Here is a tiny trained network, its code and every weight. The questions are about switching its units off for an input and a class, where a switched-off unit gives its printed mean instead of its output.

import numpy as np


def w(rows, s, z=0):
    codes = np.array(rows[::2]) - 128.0
    scale = np.full(codes.shape[1], s)
    scale[-1] = z or s
    return codes * scale


def f(y):
    return y / 2 * (1 + np.tanh(0.7978845608 * (y + 0.044715 * y**3)))


def log_softmax(a):
    a = a - a.max(-1, keepdims=True)
    return a - np.log(np.exp(a).sum(-1, keepdims=True))


def net(x, mask):
    res = np.array(x, float).reshape(1, 4) / 4 @ E
    y = f(res @ A[0][:, :-1].T + A[0][:, -1])
    res = res + np.where(mask, y, B[0][:, -1]) @ B[0][:, :-1]
    return log_softmax(res[-1] @ U[:, :-1].T + U[:, -1])


A, B = {}, {}
E = w([
[96,24,152,140,201],'x0',
[163,158,7,195,189],'x1',
[121,182,228,209,123],'x2',
[18,253,217,54,111],'x3',
],0.013)
A[0] = w([
[158,47,174,227,174,39],'neuron 0',
[144,38,28,31,114,10],'neuron 1',
[37,96,36,211,250,175],'neuron 2',
[213,133,58,117,146,50],'neuron 3',
[116,83,22,111,139,109],'neuron 4',
[170,176,77,207,115,114],'neuron 5',
[180,187,105,184,48,192],'neuron 6',
[135,47,94,137,46,255],'neuron 7',
],0.011,0.0028)
B[0] = w([
[140,24,254,165,49,213],'neuron 0',
[107,109,91,60,101,238],'neuron 1',
[217,95,211,74,234,251],'neuron 2',
[192,94,13,142,124,206],'neuron 3',
[105,88,45,51,211,220],'neuron 4',
[226,172,164,211,137,201],'neuron 5',
[139,245,119,223,110,205],'neuron 6',
[86,116,57,124,45,202],'neuron 7',
],0.0093,0.016)
U = w([
[114,140,105,159,104,8],'0',
[6,226,214,66,77,253],'1',
[151,131,172,114,210,137],'2',
[139,66,154,174,87,187],'3',
[129,196,135,191,120,93],'4',
[133,98,64,85,131,101],'5',
[194,134,72,187,152,57],'6',
],0.016,0.0053)

Each question gives the input, the list of numbers given to net, and the class t.
The units are the neurons (one row each of A and B). Each row of codes is followed by its name. A weight is (code - 128) times the scale printed after its matrix; where a second scale follows, it is the last column's (A, B and U).
mask holds one flag per neuron, in row order. A switched-off neuron (its flag False) gives its mean, the last column of its row in B, instead of its output. The means were averaged over made-up inputs and are rounded, as every weight is.
A unit's drop is (log p(t) with every unit on - log p(t) with that unit switched off) / (log p(t) with every unit on - log p(t) with every unit switched off).
The circuit of an input: a set's keep is (log p(t) with only the set's units on - log p(t) with every unit switched off) / (log p(t) with every unit on - log p(t) with every unit switched off). Starting from all 8 units, units are removed one at a time, each time the one whose removal leaves the highest keep (on an exact tie, the one counted first), for as long as the keep stays at least 0.8.
circuit, biggest first: the units of the circuit, biggest drop first
unit that matters most: the unit with the biggest drop
k most important neurons: the k neurons with the biggest drops, biggest first
drop when u is switched off: that unit's drop, to one decimal
input [-4,3,-6,6], class 1: unit that matters most	neuron 3
input [-2,7,-1,6], class 4: circuit, biggest first	(neuron 4; neuron 1)
input [-3,7,0,5], class 4: circuit, biggest first	(neuron 4; neuron 6)
input [4,-4,-3,-6], class 5: 2 most important neurons	(neuron 1; neuron 4)
input [-8,-1,1,-3], class 4: 2 most important neurons	(neuron 6; neuron 4)
input [-3,1,3,-2], class 4: circuit, biggest first	(neuron 4; neuron 2; neuron 6)
input [-8,6,5,-1], class 4: 3 most important neurons	(neuron 6; neuron 4; neuron 2)
input [-4,-2,2,0], class 4: circuit, biggest first	(neuron 6; neuron 4)
input [-2,-1,-8,5], class 1: 2 most important neurons	(neuron 3; neuron 2)
input [7,7,-1,-8], class 5: 4 most important neurons	(neuron 4; neuron 3; neuron 7; neuron 1)
input [6,0,-6,6], class 1: 3 most important neurons	(neuron 3; neuron 5; neuron 4)
input [7,5,3,-7], class 3: 3 most important neurons	(neuron 0; neuron 7; neuron 3)
input [0,0,8,2], class 1: 2 most important neurons	(neuron 3; neuron 5)
input [3,-8,7,0], class 1: circuit, biggest first	(neuron 3)
input [-4,-6,0,-4], class 0: 2 most important neurons	(neuron 0; neuron 2)
input [-6,7,-2,8], class 4: drop when neuron 5 is switched off	0.2
input [8,6,3,-1], class 2: drop when neuron 2 is switched off	1.7
input [7,-1,-2,-8], class 5: drop when neuron 1 is switched off	2.1
